Below are the code and all the weights of a small trained network. Each question names an input and a target symbol and asks about switching units off, where a switched-off unit gives its printed mean instead of its output.

import numpy as np


def w(rows, s, z=0):
    codes = np.array(rows[::2]) - 128.0
    scale = np.full(codes.shape[1], s)
    scale[-1] = z or s
    return codes * scale


def f(y):
    return np.maximum(y, 0)


def softmax(a):
    e = np.exp(a - a.max(-1, keepdims=True))
    return e / e.sum(-1, keepdims=True)


def log_softmax(a):
    a = a - a.max(-1, keepdims=True)
    return a - np.log(np.exp(a).sum(-1, keepdims=True))


def net(x, mask):
    ids = ['ΓΘΣΨαβεζηλμξπτω'.index(c) for c in x.split()]
    T = len(ids)
    res = E[ids] + P[:T]
    u = 0
    for l in range(3):
        q, k, v = (res @ M[l].T for M in (Q, K, V))
        z = softmax(np.where(np.tri(T) > 0, q @ k.T / 3**0.5, -1e9)) @ v
        res = res + np.where(mask[u], z, O[l][:, -1]) @ O[l][:, :-1]
        u += 1
        y = f(res @ A[l][:, :-1].T + A[l][:, -1])
        res = res + np.where(mask[u : u + 12], y, B[l][:, -1]) @ B[l][:, :-1]
        u += 12
    return log_softmax(res[-1] @ U[:, :-1].T + U[:, -1])


Q, K, V, O, A, B = {}, {}, {}, {}, {}, {}
E = w([
[137,78,233,126,183,115],'Γ',
[165,97,152,204,154,152],'Θ',
[82,119,74,156,54,151],'Σ',
[113,117,164,43,81,98],'Ψ',
[160,113,154,107,183,94],'α',
[17,3,65,77,177,117],'β',
[120,139,100,144,192,168],'ε',
[125,75,137,93,71,197],'ζ',
[123,72,106,156,161,120],'η',
[117,165,127,114,100,27],'λ',
[119,155,94,115,131,209],'μ',
[164,99,141,174,97,214],'ξ',
[190,150,152,107,167,194],'π',
[127,213,62,95,135,96],'τ',
[149,54,147,147,99,86],'ω',
],0.015)
P = w([
[229,1,52,51,190,118],'0',
[192,51,80,71,187,123],'1',
[168,82,98,82,183,127],'2',
[150,103,111,95,178,129],'3',
[136,116,122,107,173,132],'4',
[124,130,130,119,168,131],'5',
[115,137,139,129,164,134],'6',
[105,144,145,135,162,135],'7',
[97,153,150,146,157,131],'8',
[92,159,155,153,154,132],'9',
[83,163,159,161,152,130],'10',
[78,168,163,168,149,129],'11',
],0.0066)
Q[0] = w([
[170,164,171,152,119,223],'L0H0',
[128,73,163,88,1,123],'L0H0',
[207,105,241,153,104,41],'L0H0',
],0.0093)
K[0] = w([
[159,123,160,156,143,219],'L0H0',
[119,101,189,78,19,128],'L0H0',
[200,103,252,136,133,71],'L0H0',
],0.011)
V[0] = w([
[140,148,181,109,194,36],'L0H0',
[112,109,210,2,118,157],'L0H0',
[59,144,53,99,35,102],'L0H0',
],0.0078)
O[0] = w([
[170,117,123,146,50,224,253],'L0H0',
[62,92,103,253,166,98,219],'L0H0',
[244,215,146,129,131,162,222],'L0H0',
],0.0066,0.0021)
A[0] = w([
[145,155,78,255,168,71,140],'L0N0',
[122,114,77,148,36,206,79],'L0N1',
[131,94,189,155,80,117,105],'L0N2',
[180,171,114,166,111,111,82],'L0N3',
[144,127,166,155,92,153,120],'L0N4',
[41,106,116,30,43,150,102],'L0N5',
[178,91,186,132,161,135,3],'L0N6',
[168,158,160,109,81,119,97],'L0N7',
[179,111,118,117,103,190,194],'L0N8',
[126,137,193,35,130,11,125],'L0N9',
[87,90,166,116,205,115,204],'L0N10',
[110,157,155,105,102,104,143],'L0N11',
],0.0096,0.0034)
B[0] = w([
[161,82,120,126,168,136,190],'L0N0',
[199,108,134,138,167,159,146],'L0N1',
[109,157,141,103,80,85,164],'L0N2',
[59,137,89,90,76,104,201],'L0N3',
[160,177,87,157,151,97,142],'L0N4',
[207,84,55,205,126,132,179],'L0N5',
[218,125,138,37,32,107,143],'L0N6',
[97,110,176,185,131,124,182],'L0N7',
[101,106,118,164,204,113,199],'L0N8',
[142,55,91,205,191,117,231],'L0N9',
[196,249,144,124,69,141,252],'L0N10',
[104,146,138,169,145,192,184],'L0N11',
],0.011,0.0037)
Q[1] = w([
[148,173,154,99,194,131],'L1H0',
[245,148,214,115,122,86],'L1H0',
[94,134,153,102,130,27],'L1H0',
],0.011)
K[1] = w([
[154,185,175,105,223,133],'L1H0',
[246,140,254,125,149,114],'L1H0',
[92,99,181,59,176,3],'L1H0',
],0.0084)
V[1] = w([
[57,117,35,145,137,101],'L1H0',
[191,192,63,60,156,202],'L1H0',
[254,82,101,117,101,48],'L1H0',
],0.0071)
O[1] = w([
[175,174,228,222,57,170,160],'L1H0',
[69,30,197,235,122,47,233],'L1H0',
[3,164,183,188,243,153,253],'L1H0',
],0.0049,0.0051)
A[1] = w([
[140,144,191,145,110,142,28],'L1N0',
[126,115,91,107,173,113,249],'L1N1',
[105,160,117,121,152,77,110],'L1N2',
[78,145,21,96,137,176,132],'L1N3',
[117,179,99,170,79,149,147],'L1N4',
[185,155,113,130,178,225,55],'L1N5',
[194,22,112,163,105,73,158],'L1N6',
[168,137,40,76,214,144,145],'L1N7',
[11,120,77,95,163,164,44],'L1N8',
[133,128,93,177,182,132,4],'L1N9',
[155,84,98,115,197,137,16],'L1N10',
[240,193,72,91,138,92,130],'L1N11',
],0.011,0.003)
B[1] = w([
[165,95,134,64,138,149,135],'L1N0',
[157,173,128,148,167,186,238],'L1N1',
[163,137,139,155,85,203,205],'L1N2',
[111,17,190,130,172,86,181],'L1N3',
[81,227,112,196,72,148,226],'L1N4',
[156,82,232,135,180,77,175],'L1N5',
[162,86,235,87,210,221,255],'L1N6',
[130,78,194,97,183,212,206],'L1N7',
[131,11,177,80,174,149,150],'L1N8',
[115,84,180,21,115,122,248],'L1N9',
[111,152,88,127,36,79,160],'L1N10',
[169,26,188,135,109,127,181],'L1N11',
],0.013,0.0042)
Q[2] = w([
[131,85,226,112,129,188],'L2H0',
[173,112,138,89,80,7],'L2H0',
[126,224,154,167,133,117],'L2H0',
],0.014)
K[2] = w([
[221,131,86,8,131,89],'L2H0',
[138,40,78,177,219,32],'L2H0',
[98,95,168,62,42,60],'L2H0',
],0.012)
V[2] = w([
[185,127,2,24,219,106],'L2H0',
[141,96,91,58,14,98],'L2H0',
[113,220,161,205,174,78],'L2H0',
],0.0076)
O[2] = w([
[169,99,238,191,106,174,86],'L2H0',
[79,173,246,40,87,152,6],'L2H0',
[95,91,80,115,162,2,93],'L2H0',
],0.0064,0.013)
A[2] = w([
[125,31,184,131,183,112,108],'L2N0',
[91,202,198,170,163,116,119],'L2N1',
[161,133,156,79,194,90,233],'L2N2',
[118,66,158,137,123,184,240],'L2N3',
[167,44,200,38,121,92,24],'L2N4',
[140,42,231,18,118,106,8],'L2N5',
[94,217,108,54,61,38,68],'L2N6',
[177,8,226,38,143,100,25],'L2N7',
[89,229,46,146,59,60,43],'L2N8',
[108,180,42,214,127,131,164],'L2N9',
[150,2,224,65,168,158,6],'L2N10',
[200,123,78,114,79,120,134],'L2N11',
],0.009,0.0022)
B[2] = w([
[197,144,119,105,187,160,229],'L2N0',
[162,122,140,129,85,97,146],'L2N1',
[126,73,162,142,110,121,167],'L2N2',
[174,150,150,104,177,121,217],'L2N3',
[150,197,142,97,165,187,155],'L2N4',
[186,165,168,158,224,172,156],'L2N5',
[71,77,183,192,153,224,138],'L2N6',
[58,100,96,126,43,91,202],'L2N7',
[231,131,105,1,143,68,152],'L2N8',
[65,166,123,177,117,133,171],'L2N9',
[65,90,89,143,36,71,251],'L2N10',
[146,165,147,166,122,134,131],'L2N11',
],0.019,0.017)
U = w([
[48,122,154,73,160,174,213],'Γ',
[139,201,79,94,130,57,141],'Θ',
[143,149,117,133,120,134,33],'Σ',
[133,157,145,130,108,122,102],'Ψ',
[139,149,120,137,115,135,41],'α',
[212,126,151,161,255,172,196],'β',
[129,144,111,135,120,137,24],'ε',
[142,154,138,130,113,127,80],'ζ',
[134,148,109,141,125,134,7],'η',
[150,165,154,133,85,130,105],'λ',
[41,164,114,232,93,106,224],'μ',
[193,35,86,141,89,93,171],'ξ',
[126,137,114,139,136,125,3],'π',
[168,175,162,119,63,136,140],'τ',
[133,145,114,131,118,139,21],'ω',
],0.0078,0.005)

Each question gives the input, a string of symbols that net reads in full, and the target symbol t.
The units are the heads (3 rows each of Q, K, V and O) and the neurons (one row each of A and B). Each row of codes is followed by its name. A weight is (code - 128) times the scale printed after its matrix; where a second scale follows, it is the last column's (O, A, B and U).
mask holds one flag per unit, layer by layer, with each layer's heads first. A switched-off unit (its flag False) gives its mean, the last column of its rows in O or B, instead of its output. The means were averaged over made-up inputs and are rounded, as every weight is.
A unit's drop is (log p(t) with every unit on - log p(t) with that unit switched off) / (log p(t) with every unit on - log p(t) with every unit switched off).
The circuit of an input: a set's keep is (log p(t) with only the set's units on - log p(t) with every unit switched off) / (log p(t) with every unit on - log p(t) with every unit switched off). Starting from the 12 units with the biggest drops (on a tie, the unit counted first), units are removed one at a time, each time the one whose removal leaves the highest keep (on an exact tie, the one counted first), for as long as the keep stays at least 0.8.
circuit, biggest first: the units of the circuit, biggest drop first
unit that matters most: the unit with the biggest drop
k most important neurons: the k neurons with the biggest drops, biggest first
top k neurons in layer l: the k neurons of layer l with the biggest drops, biggest first
input τ μ τ τ β μ, target β: 3 most important neurons	[L1N6; L0N9; L0N0]
input τ Θ β α τ λ μ τ Σ τ τ Ψ, target ξ: circuit, biggest first	[L1N6; L0N5; L2N10]
input α Ψ τ Ψ ζ ζ α π λ τ Σ, target ξ: 3 most important neurons	[L0N1; L0N0; L2N10]
input β λ λ λ, target μ: 2 most important neurons	[L0N10; L0N9]
input λ Σ λ λ τ λ ω τ μ τ, target μ: circuit, biggest first	[L1N4; L2N9]
input τ Ψ τ λ τ Ψ τ τ τ μ ε Ψ, target μ: top 4 neurons in layer 0	[L0N5; L0N3; L0N9; L0N10]
input λ λ τ τ λ ζ τ τ μ τ Σ, target ξ: top 2 neurons in layer 1	[L1N5; L1N6]
input ω β ζ Ψ ζ Ψ λ η ζ, target μ: 4 most important neurons	[L0N9; L0N1; L0N3; L1N6]
input λ τ ε Γ λ τ ξ τ τ η λ, target τ: top 3 neurons in layer 0	[L0N6; L0N10; L0N9]
input τ λ β ξ ξ ζ π, target ξ: unit that matters most	L1N9
input τ τ τ τ μ τ β λ λ α, target ξ: circuit, biggest first	[L1N4; L2N10]
input π ζ β ξ λ β η τ Σ λ Ψ ζ, target β: 4 most important neurons	[L2N10; L0N3; L0N1; L0N5]
input Ψ τ μ τ ε Ψ ε Σ β τ τ, target Θ: circuit, biggest first	[L2N8; L1N6; L1N4]
input ζ α Ψ λ ε τ ω Γ, target τ: circuit, biggest first	[L0N10; L0N6]
input τ λ ζ Ψ Ψ Ψ τ Σ λ Θ Θ, target β: circuit, biggest first	[L2N7]
input π ε μ ζ ζ, target β: 3 most important neurons	[L0N10; L2N7; L2N10]
input β Ψ λ τ π, target ξ: 4 most important neurons	[L1N4; L0N3; L1N5; L0N8]
input ζ β β μ τ Ψ Ψ Θ λ, target ξ: 3 most important neurons	[L0N10; L0N0; L0N9]
input τ λ τ τ Γ τ τ τ, target τ: 3 most important neurons	[L2N8; L2N6; L2N1]
input Σ ε τ ζ ξ λ Θ λ λ λ Σ, target β: circuit, biggest first	[L2N10]
input Σ μ λ Ψ Ψ β τ τ λ, target β: 3 most important neurons	[L0N0; L0N9; L0N10]
input Ψ π Ψ π Ψ μ Ψ, target Θ: 4 most important neurons	[L0N0; L2N8; L0N2; L1N7]
input η λ λ λ ζ μ τ, target ξ: 2 most important neurons	[L1N3; L2N10]
input β Θ Σ Ψ β μ ζ ζ τ Θ μ μ, target μ: top 3 neurons in layer 0	[L0N9; L0N0; L0N10]
input λ Ψ τ ω η ω, target β: 4 most important neurons	[L0N9; L0N2; L1N9; L2N10]
input α Θ τ Θ τ Ψ Ψ τ τ τ ζ α, target β: 3 most important neurons	[L2N10; L1N4; L0N3]
input λ ω τ Ψ τ τ λ α λ τ Γ Σ, target τ: top 2 neurons in layer 0	[L0N6; L0N5]
input τ τ τ τ τ λ ε λ ζ λ Ψ λ, target Θ: top 3 neurons in layer 0	[L0N3; L0N5; L0N8]
